Here is a tiny trained network, its code and every weight. The questions are about switching its units off for an input and a target symbol, where a switched-off unit gives its printed mean instead of its output.

import numpy as np


def w(rows, s, z=0):
    codes = np.array(rows[::2]) - 128.0
    scale = np.full(codes.shape[1], s)
    scale[-1] = z or s
    return codes * scale


def norm(h):
    return h / np.sqrt((h * h).mean(-1, keepdims=True) + 1e-5)


def f(y):
    return np.maximum(y, 0)


def softmax(a):
    e = np.exp(a - a.max(-1, keepdims=True))
    return e / e.sum(-1, keepdims=True)


def log_softmax(a):
    a = a - a.max(-1, keepdims=True)
    return a - np.log(np.exp(a).sum(-1, keepdims=True))


def net(x, mask):
    ids = ['βγδεζθλμπσψ'.index(c) for c in x.split()]
    T = len(ids)
    res = E[ids] + P[:T]
    r = norm(res)
    for j in range(2):
        rows = slice(3 * j, 3 * j + 3)
        q, k, v = (r @ M[0][rows].T for M in (Q, K, V))
        z = softmax(np.where(np.tri(T) > 0, q @ k.T / 3**0.5, -1e9)) @ v
        o = O[0][rows]
        res = res + np.where(mask[j], z, o[:, -1]) @ o[:, :-1]
    y = f(norm(res) @ A[0][:, :-1].T + A[0][:, -1])
    res = res + np.where(mask[2:6], y, B[0][:, -1]) @ B[0][:, :-1]
    return log_softmax(norm(res)[-1] @ U[:, :-1].T + U[:, -1])


Q, K, V, O, A, B = {}, {}, {}, {}, {}, {}
E = w([
[121,84,121,174,107,110,86,128],'β',
[137,124,151,97,103,115,121,74],'γ',
[151,67,51,126,152,151,131,39],'δ',
[98,68,110,160,193,120,140,151],'ε',
[153,83,136,205,183,129,129,173],'ζ',
[146,130,108,165,125,75,124,174],'θ',
[90,114,67,47,73,77,102,86],'λ',
[188,105,158,137,132,70,50,143],'μ',
[253,141,106,135,135,165,205,116],'π',
[123,90,152,149,77,108,251,118],'σ',
[120,84,140,68,167,169,171,202],'ψ',
],0.013)
P = w([
[133,127,159,199,221,47,136,81],'0',
[242,30,125,53,63,27,148,215],'1',
[128,117,104,181,189,80,143,102],'2',
[151,2,1,73,41,159,91,188],'3',
[111,161,66,170,172,94,159,81],'4',
[141,61,59,113,35,172,126,178],'5',
[93,200,78,145,180,116,185,108],'6',
[152,121,95,111,48,221,102,174],'7',
[100,164,41,182,183,67,143,78],'8',
[209,108,68,188,40,223,46,190],'9',
],0.0079)
Q[0] = w([
[192,141,106,118,181,46,181,118],'H1',
[104,41,85,140,182,64,172,106],'H1',
[181,157,189,102,32,231,128,200],'H1',
[53,76,131,124,132,3,112,146],'H2',
[53,144,86,104,166,181,88,129],'H2',
[112,165,116,94,75,214,106,177],'H2',
],0.0062)
K[0] = w([
[125,145,115,98,106,211,181,119],'H1',
[71,177,103,114,127,149,111,135],'H1',
[144,60,136,127,173,2,39,95],'H1',
[129,159,135,136,111,110,52,158],'H2',
[142,108,156,123,121,121,52,113],'H2',
[139,75,150,132,129,111,133,103],'H2',
],0.008)
V[0] = w([
[31,69,145,33,204,129,127,193],'H1',
[105,121,77,112,126,78,8,73],'H1',
[233,234,94,110,156,242,67,154],'H1',
[45,153,26,189,163,173,169,51],'H2',
[111,167,160,208,126,162,17,107],'H2',
[196,121,57,88,174,69,2,136],'H2',
],0.0059)
O[0] = w([
[174,63,114,43,170,50,91,249,120],'H1',
[88,148,171,124,162,110,15,176,151],'H1',
[203,136,127,81,154,208,127,148,3],'H1',
[2,117,162,169,170,161,85,163,132],'H2',
[201,109,197,240,223,154,117,59,34],'H2',
[213,234,109,35,199,131,113,113,234],'H2',
],0.0068,0.0049)
A[0] = w([
[84,170,188,177,159,117,82,89,174],'N1',
[162,74,136,130,32,102,102,186,127],'N2',
[194,83,91,76,45,126,124,215,179],'N3',
[124,45,68,64,77,253,65,216,255],'N4',
],0.008,0.0038)
B[0] = w([
[150,115,93,61,62,202,132,196,156],'N1',
[171,85,47,59,106,164,151,218,188],'N2',
[173,79,103,81,55,197,190,150,231],'N3',
[181,85,91,151,2,156,135,251,246],'N4',
],0.0085,0.011)
U = w([
[134,91,169,212,68,164,60,123,135],'β',
[139,92,179,124,2,200,82,127,90],'γ',
[56,100,90,68,170,222,64,96,37],'δ',
[60,75,130,107,183,97,113,153,66],'ε',
[133,93,124,212,174,140,126,133,177],'ζ',
[142,226,85,175,135,69,120,155,48],'θ',
[56,183,75,54,146,59,72,148,2],'λ',
[220,190,137,85,194,90,78,101,166],'μ',
[197,234,119,181,117,219,212,56,31],'π',
[57,136,114,223,53,19,212,58,115],'σ',
[198,16,154,14,102,134,216,179,151],'ψ',
],0.0056,0.0025)

Each question gives the input, a string of symbols that net reads in full, and the target symbol t.
The units are the heads (3 rows each of Q, K, V and O) and the neurons (one row each of A and B). Each row of codes is followed by its name. A weight is (code - 128) times the scale printed after its matrix; where a second scale follows, it is the last column's (O, A, B and U).
mask holds one flag per unit, heads first, then neurons. A switched-off unit (its flag False) gives its mean, the last column of its rows in O or B, instead of its output. The means were averaged over made-up inputs and are rounded, as every weight is.
A unit's drop is (log p(t) with every unit on - log p(t) with that unit switched off) / (log p(t) with every unit on - log p(t) with every unit switched off).
The circuit of an input: a set's keep is (log p(t) with only the set's units on - log p(t) with every unit switched off) / (log p(t) with every unit on - log p(t) with every unit switched off). Starting from all 6 units, units are removed one at a time, each time the one whose removal leaves the highest keep (on an exact tie, the one counted first), for as long as the keep stays at least 0.8.
units of the circuit, in order: the units of the circuit, biggest drop first
top k neurons: the k neurons with the biggest drops, biggest first
heads that matter: for each layer, one digit per head in row order, 1 if its drop is at least 0.15 and else 0, layers parted by /
drop of u: that unit's drop, to one decimal
input μ μ β, target μ: units of the circuit, in order => H2, N4, N3
input γ δ θ σ π β δ π δ, target π: heads that matter => 10
input ε ζ μ ε π γ π π μ, target π: heads that matter => 10
input γ μ ζ λ θ σ ζ, target σ: heads that matter => 10
input δ δ δ γ σ γ δ μ σ, target σ: heads that matter => 00
input λ σ σ, target σ: units of the circuit, in order => H1, N4, N3
input δ ψ ε β δ λ γ, target λ: heads that matter => 00
input μ δ ψ ε ζ θ μ σ γ, target σ: units of the circuit, in order => H1, N3, N2
input δ β ψ ε β π δ, target π: top 3 neurons => N2, N4, N3
input δ β δ, target δ: top 3 neurons => N4, N1, N3
input δ ψ λ λ ε ζ δ σ λ, target σ: top 2 neurons => N2, N3
input θ δ μ μ μ ζ θ μ β, target μ: top 2 neurons => N4, N3
input δ ζ λ δ μ, target μ: units of the circuit, in order => N4, H2, N3
input σ σ γ θ γ σ β, target σ: top 3 neurons => N4, N3, N2
input ψ λ σ σ θ, target σ: units of the circuit, in order => H1, N4, N2
input γ π ζ, target π: units of the circuit, in order => H1, N4, N2
input μ β γ, target μ: units of the circuit, in order => H2, N4, N3
input β θ σ δ δ δ β ζ θ, target θ: top 3 neurons => N3, N4, N2
input ψ θ σ β β, target σ: top 3 neurons => N4, N2, N3
input β ζ π, target π: drop of N1 => 0.0
